Where the symbols take the elements:
w48 d w821
w48 t w482
w48 f w929
w48 j w453
w48 a w415
w48 w w591
w258 d w546
w258 t w564
w258 f w69
w258 j w889
w258 a w731
w258 w w384
w919 d w889
w919 t w69
w919 f w32
w919 j w992
w919 a w384
w919 w w263
w252 d w564
w252 t w415
w252 f w591
w252 j w69
w252 a w821
w252 w w453
w85 d w402
w85 t w968
w85 f w431
w85 j w185
w85 a w152
w85 w w4
w402 d w4
w402 t w238
w402 f w85
w402 j w826
w402 a w431
w402 w w227
w23 d w415
w23 t w185
w23 f w241
w23 j w591
w23 a w482
w23 w w929
w591 d w252
w591 t w23
w591 f w821
w591 j w731
w591 a w48
w591 w w564
w564 d w453
w564 t w929
w564 f w252
w564 j w258
w564 a w591
w564 w w884
w992 d w57
w992 t w919
w992 f w173
w992 j w132
w992 a w932
w992 w w876
w173 d w992
w173 t w32
w173 f w932
w173 j w548
w173 a w263
w173 w w57
w227 d w320
w227 t w152
w227 f w4
w227 j w482
w227 a w402
w227 w w185
w821 d w591
w821 t w241
w821 f w48
w821 j w884
w821 a w929
w821 w w252
w152 d w431
w152 t w769
w152 f w296
w152 j w227
w152 a w238
w152 w w85
w546 d w384
w546 t w453
w546 f w258
w546 j w263
w546 a w69
w546 w w32
w453 d w884
w453 t w48
w453 f w564
w453 j w546
w453 a w252
w453 w w731
w951 d w482
w951 t w4
w951 f w826
w951 j w929
w951 a w185
w951 w w241
w69 d w258
w69 t w252
w69 f w731
w69 j w919
w69 a w884
w69 w w546
w415 d w929
w415 t w826
w415 f w23
w415 j w252
w415 a w241
w415 w w48
w416 d w968
w416 t w876
w416 f w769
w416 j w431
w416 a w132
w416 w w238
w548 d w132
w548 t w173
w548 f w130
w548 j w238
w548 a w876
w548 w w769
w130 d w548
w130 t w932
w130 f w876
w130 j w968
w130 a w57
w130 w w132
w968 d w238
w968 t w130
w968 f w416
w968 j w85
w968 a w769
w968 w w296
w876 d w130
w876 t w263
w876 f w57
w876 j w416
w876 a w992
w876 w w548
w482 d w241
w482 t w227
w482 f w951
w482 j w48
w482 a w826
w482 w w23
w57 d w876
w57 t w889
w57 f w992
w57 j w769
w57 a w173
w57 w w130
w731 d w69
w731 t w591
w731 f w884
w731 j w32
w731 a w453
w731 w w258
w929 d w48
w929 t w951
w929 f w415
w929 j w564
w929 a w23
w929 w w821
w241 d w23
w241 t w320
w241 f w482
w241 j w821
w241 a w951
w241 w w415
w884 d w731
w884 t w821
w884 f w453
w884 j w384
w884 a w564
w884 w w69
w263 d w932
w263 t w546
w263 f w889
w263 j w876
w263 a w919
w263 w w173
w132 d w769
w132 t w992
w132 f w548
w132 j w296
w132 a w130
w132 w w416
w384 d w32
w384 t w884
w384 f w546
w384 j w932
w384 a w258
w384 w w919
w431 d w85
w431 t w416
w431 f w152
w431 j w320
w431 a w296
w431 w w402
w932 d w173
w932 t w384
w932 f w263
w932 j w130
w932 a w889
w932 w w992
w4 d w227
w4 t w296
w4 f w402
w4 j w951
w4 a w85
w4 w w320
w185 d w826
w185 t w85
w185 f w320
w185 j w23
w185 a w227
w185 w w951
w889 d w263
w889 t w258
w889 f w919
w889 j w57
w889 a w32
w889 w w932
w32 d w919
w32 t w731
w32 f w384
w32 j w173
w32 a w546
w32 w w889
w320 d w185
w320 t w431
w320 f w227
w320 j w241
w320 a w4
w320 w w826
w769 d w416
w769 t w57
w769 f w132
w769 j w152
w769 a w548
w769 w w968
w296 d w152
w296 t w132
w296 f w238
w296 j w4
w296 a w968
w296 w w431
w826 d w951
w826 t w402
w826 f w185
w826 j w415
w826 a w320
w826 w w482
w238 d w296
w238 t w548
w238 f w968
w238 j w402
w238 a w416
w238 w w152

The rows follow the links: the fewer symbols apart two elements are, the more alike their rows tend to be.

Each row is also shifted at random along 3 hidden directions that mean nothing.

Some elements, each with a row of numbers:
w564 -> [-41, -11, -44, -21,  -8, -18, -27,  -7,   7,  18,  28, -26,  16,  40, -51,  53, -36, -38,  58,  23,   0,   5,   4, -12]
w876 -> [ 11, -70, -53,  11,  11,   4,  -7, -74, -27, -46, -45,  25, -41, -16, -56,  -2,  39,   9,  44,  24, -15, -38,  44, -24]
w482 -> [-11,  28,  -4,  14,   5,   7, -20,  23,   4,  43,  24, -20,  41,   0, -15,  -4, -28,   6,  11, -52,  19,  27, -36,  11]
w132 -> [ 28, -39, -27,  22,   3,   4,  -5, -57, -20, -39, -40,  31, -34, -35, -20, -33,  45,  26, -23,  -2,  -2, -33,  23, -12]
w416 -> [ 25,   6,  -4,  24,   7,  11,  -7, -42, -29, -30, -40,  19, -26, -41, -18, -38,  46,  35, -34, -21,  11, -20,  10, -14]
w889 -> [-15,  14,  -3, -32,  -5, -17,  -4, -29, -18, -40, -15, -11, -39,  18, -17,  28,  13, -18,  -5,  58,  -5, -21,  38, -27]
w32 -> [-26,  13,  -2, -40,   1, -10,   0, -14, -18, -34,  -6, -26, -26,  37, -26,  49,  -3, -28,  47,  58,  -7, -14,  37, -29]
w431 -> [ 33, -79, -41,  49,  11,  22,   0, -29,   1,   7, -22,  39,  10, -43, -17, -45,  25,  31,  29, -53, -10,  -7, -12,  15]
w919 -> [-15,  83,  46, -46, -20, -25,   5,   6,  -8, -37,   0, -20, -38,  18,  29,  23,   7, -17, -87,  63,   8, -11,  28, -19]
w23 -> [-25,   0, -32,  10,   4,   1, -28,   9,   9,  42,  28, -20,  42,   9, -41,  14, -35,  -8,  44, -37,  12,  25, -31,   4]
w320 -> [ 11, -49, -35,  43,  11,  18, -13,  -8,   5,  31,   3,  13,  35, -25, -26, -28,  -4,  21,  35, -63,   5,  11, -31,  15]
w69 -> [-23, -26, -25, -28, -21, -30,  -6, -10,  24,   2,  20,  -1,  -5,  30,  -2,  36, -15, -38, -18,  58, -11,  -8,  18,  -4]
w951 -> [-21,  53, -46,  22,  -5,  -5, -62, -27, -14,  30,  13, -23,  30, -16, -76,  -7, -15,  18, -30, -57,  43,  13, -29, -13]
w968 -> [ 21,  45,  31,  14,  26,  30,   6, -12, -43, -30, -41,  -5, -18, -25, -11, -27,  30,  34,  20, -36,  11,  -4,   3, -20]
w241 -> [ -8, -29, -20,  21,   4,   5,  -9,  24,  27,  51,  30,  -2,  48,   4,  -4,  -1, -32,  -4,  32, -39,   3,  22, -34,  24]
w415 -> [-22,  21,   0,  -2,   2,   2, -12,  36,  12,  42,  36, -27,  43,  20, -10,  20, -41, -13,  36, -29,  11,  30, -31,  12]
w929 -> [-27,  13, -35,   1, -18, -18, -39,   3,  21,  41,  37, -12,  33,  12, -30,  14, -34, -11, -30, -18,  19,  17, -24,   3]
w48 -> [-28,  -8, -30,  -4, -13, -15, -24,  15,  21,  42,  39, -13,  35,  21, -22,  23, -37, -21,   8,  -7,   8,  19, -22,  11]
w4 -> [ 34, -65, -11,  49,   5,  20,  11,   7,  25,  31,   2,  40,  28, -35,  24, -47,   6,  28,  -1, -57,  -8,   7, -31,  35]

The symbols that take the first to the second take the third to the fourth, perhaps in another order. What is the fourth?
Answer with the element's name.
A [ -9,   5,  -4,  15,  11,  16,  -9,  30,   6,  43,  24, -16,  46,   5,  -9,  -1, -30,   2,  50, -50,  11,  29, -36,  16]
B [ 28,  40,  53,   8,  16,  23,  23,   5, -26, -37, -35,   4, -28, -23,  30, -29,  36,  31, -15, -14,   4,  -9,   9,  -7]
C [  3, -30,  17, -27,   4,   0,  31,   2,   0, -39, -15,   8, -35,  21,  24,  24,  12, -20,  37,  60, -28, -18,  36,  -7]
D w48

A [-20,  25,   4,  -5, -10,  -9, -11,  37,  23,  45,  40, -18,  42,  21,   8,  15, -41, -16,  -7, -18,  11,  27, -30,  14]
B [  2,   7, -43,  37, -16,  -8, -44, -24,  11,  34,  10,  12,  29, -35, -34, -37,   0,  26, -77, -59,  28,   7, -32,   9]
C [ 26, -35,  -5,  40,  23,  34,   7,  -2, -10,  10, -15,  16,  16, -30,  -5, -35,  13,  32,  48, -61,   2,   6, -19,  12]
D w769

A [  7, -23,  11,  26,  23,  30,  13,  40,   9,  43,  16,  -7,  48,   0,  10,  -9, -24,   9,  83, -60,  -3,  31, -35,  24]
B [ 23, -23, -39,  44,  -1,   7, -27, -54, -12,  -4, -26,  29,  -4, -52, -36, -52,  35,  40, -49, -49,  17, -16,  -9,  -5]
C [ 28,  32,  36,  22,  25,  34,  13,   0, -35, -22, -32,  -3, -13, -28,   6, -32,  29,  35,  20, -41,  10,  -1,  -4,  -7]
D w57

A [-18, -52, -48, -22, -24, -37, -14, -34,  23,  -9,  10,  14, -18,  21, -19,  31,  -1, -34, -29,  67, -14, -21,  30,  -8]
B [-22, -38, -36, -23, -24, -35,  -8, -11,  26,   2,  21,   8,  -7,  26,  -5,  34, -16, -38, -27,  60, -13, -11,  18,  -1]
C [  6,  13, -15,  -6,  -8, -14, -13, -59, -28, -52, -34,  13, -48, -17, -25,  -7,  41,  11, -60,  34,   2, -35,  37, -28]
D w173

A [  1, -26,  -1, -23,  -5, -14,  14, -22,   0, -39, -16,  13, -38,  13,   5,  18,  18, -18,  -3,  61, -17, -24,  37, -12]
B [ -4, -40, -10, -25,  -7, -15,  15, -16,   6, -28,  -7,  12, -30,  22,   5,  29,   7, -26,  13,  63, -24, -22,  34,  -6]
C [ 26, -43,  36, -11,  11,  10,  54,   9,  -2, -40, -28,  23, -35,   5,  57,   0,  25,  -5,  30,  44, -34, -18,  29,   7]
D w932

A [-21,  17, -13,  -6, -26, -26, -26,  24,  34,  44,  41,  -9,  33,  11,   6,  10, -36, -17, -61,  -7,  14,  20, -25,  17]
B [-26,  17,   8, -21,  -8, -12,  -2,  41,  22,  32,  40, -27,  28,  35,  10,  35, -44, -28,  16,  11,  -1,  22, -16,   7]
C [  3,  21,  16,  -8,  35,  30,   8, -27, -63, -54, -46, -19, -40,   3, -44,  13,  27,  11, 101,   5,  -2, -16,  36, -40]
D w132

A [ -8,   3,  11,   3, -12,  -6,   3,  49,  40,  52,  42,  -3,  46,   9,  36,  -2, -36, -11, -23, -22,   3,  30, -39,  32]
B [-24, -16, -31,  10,   8,  10, -23,  17,   3,  44,  29, -22,  43,  17, -41,  19, -39, -10,  81, -38,   7,  25, -26,   4]
C [ 14,  -4,  25, -20, -14, -19,  26,  -7,  10, -37, -17,  18, -41,   4,  47,  -2,  26,  -6, -61,  58, -18, -22,  30,  -3]
D w263

A [ 16,  -2,  -5,  33,  25,  33,  -6, -11, -30,   3, -20,  -2,  12, -27, -34, -27,  14,  31,  63, -66,  10,   6, -16,  -4]
B [ 14,  13,   2,  14,  26,  26,  -1, -38, -50, -43, -46,  -3, -30, -23, -40, -14,  39,  27,  48, -16,   4, -20,  18, -27]
C [ 33,  33,  56,  21,  25,  39,  26,  23, -22, -12, -24,   2,  -3, -28,  36, -36,  24,  37,  13, -47,   5,   7, -14,   6]
D w130

A [  0,   7,  54, -37,   7,   0,  47,  28,   0, -33,  -7,  -7, -32,  30,  53,  25,   4, -21,  25,  62, -27,  -9,  31,  -2]
B [-13, -14, -40, -18,  -2, -15, -21, -67, -28, -49, -29,   0, -47,   3, -58,  22,  28,  -9,   1,  53,  -1, -34,  47, -37]
C [ 31, -35,  10,  39,  15,  30,  16,  17,   7,  20,  -9,  24,  24, -32,  25, -45,   8,  29,  17, -60,  -5,  13, -26,  27]
D w227

A [  9,  68,  38,  19,  21,  32,  -6,  24, -29,  13,  -6, -23,  20, -20,  -5, -25,  -1,  32,  20, -69,  27,  22, -33,  -3]
B [ -3,  30,  -1,  24,  19,  27, -21,   6, -22,  23,   0, -21,  31, -13, -38, -15, -10,  24,  46, -68,  22,  21, -27,  -3]
C [-25, -16, -12, -36,  -5, -15,   6,   3,   5, -10,  11, -17, -12,  42, -11,  52, -18, -40,  50,  57, -17,  -5,  23, -13]
D w384

A [-24,  -4,  19, -38,  -2, -12,  22,  31,  11,  -1,  20, -19,  -3,  46,  20,  47, -27, -40,  46,  53, -18,   6,  15,  -1]
B [-23, -33, -25, -19, -23, -29,  -5,  15,  38,  28,  37,  -2,  19,  27,  10,  29, -32, -39, -12,  34, -10,   9,  -4,  14]
C [ -4,  18,  -1, -24,  10,   2,   0, -35, -39, -52, -31, -13, -47,  10, -32,  23,  26,  -4,  31,  44,  -6, -25,  40, -38]
D w919

A [ -2, -67,  10, -26, -12, -17,  40,  33,  47,   4,  22,  19,  -2,  35,  61,  29, -17, -41,  15,  67, -37,  -2,  16,  26]
B [-32, -32, -25, -27,  -1, -15,  -5,   1,   8,   4,  17, -18,   1,  44, -27,  51, -27, -41,  69,  46, -15,   0,  18,  -7]
C [-28, -70, -70, -16, -17, -29, -23, -26,  24,  14,  23,   4,   9,  30, -44,  43, -24, -41,  38,  45, -16,  -8,  18,  -4]
D w564

A [  5,   4,   3,  -5,  35,  30,   6, -36, -61, -55, -49, -17, -37,   3, -48,  12,  31,  13, 106,   7,  -4, -19,  36, -39]
B [ -8,  39,   3, -27, -10, -20,  -7, -36, -23, -46, -23,  -6, -49,   6, -14,  15,  25,  -4, -48,  55,   5, -24,  39, -30]
C [ 14, -15, -29,  43,  -1,   8, -22, -14,   4,  28,   0,  17,  26, -35, -22, -39,   7,  29, -25, -60,  15,   8, -29,  13]
D w152

A [ 15,  -8,  64, -22,  32,  29,  63,  31, -24, -48, -30,  -6, -32,  23,  47,  17,  16,  -6, 100,  37, -32,  -9,  31,  -8]
B [ 16,  45,  47,  -8,  14,  15,  26,  -4, -34, -48, -37,  -6, -41, -12,  20, -11,  35,  20,  -4,  12,  -2, -18,  24, -20]
C [-21,  10,  19, -40,  -3, -13,  16,  12,  -3, -20,   5, -15, -23,  37,  17,  41,  -8, -30,  19,  63, -15,  -7,  29, -10]
D w889

A [-19,   1, -27, -29,  -4, -16, -13, -47, -24, -44, -17,  -8, -40,  17, -49,  35,  13, -20,  17,  58,  -3, -27,  41, -37]
B [  8,  41,  35, -22,  -3,  -7,  14, -15, -21, -47, -27,   1, -47,  -4,  18,  -3,  33,   7, -48,  41,  -2, -23,  31, -17]
C [-23, -12, -22, -18, -24, -30, -14,  17,  36,  33,  41,  -2,  22,  22,   9,  26, -33, -30, -34,  26,   0,  11, -11,  13]
D w731

A [ 25,  22,  30,  25,  22,  31,  13,   6, -24,  -8, -28,   3,   1, -30,   9, -38,  19,  37,  16, -53,   9,   5, -11,   1]
B [ 17,  35,  33,  25,  30,  40,   8,  24, -26,  10, -14, -14,  18, -18,   1, -23,   2,  30,  56, -68,  13,  18, -25,   2]
C [ 24,  10,  13,   5,   9,  12,  10, -32, -30, -43, -40,  13, -39, -23,  -1, -22,  42,  20, -16,   7,   0, -22,  23, -15]
D w416

A [ 19, -11,  -8,  36,  27,  33,  -5, -13, -27,  -2, -25,   6,   6, -31, -28, -29,  16,  36,  52, -59,   7,   3, -14,  -1]
B [  5,  -8, -57,  43, -14,  -6, -49, -40,   8,  32,   5,  19,  25, -42, -46, -40,   7,  30, -76, -61,  28,   1, -30,   6]
C [-25, -27,  -5, -28,  -4, -12,   9,  27,  24,  19,  32, -13,  16,  42,   6,  45, -36, -42,  51,  36, -18,   9,   4,   7]
D w546

A [-10,  14,  20, -34,   1, -10,  17,  -6, -11, -38, -10,  -9, -37,  25,   9,  32,  10, -22,  16,  60, -15, -14,  36, -23]
B [ -1, -19,  14, -28, -21, -24,  25,   3,  20, -23,   0,  18, -29,  16,  46,  14,   9, -22, -46,  71, -23, -17,  29,   4]
C [-24,  -9, -22, -10, -15, -19, -15,  19,  30,  40,  39, -11,  32,  21,  -4,  25, -37, -26,  -3,   5,   0,  18, -17,  12]
D w48

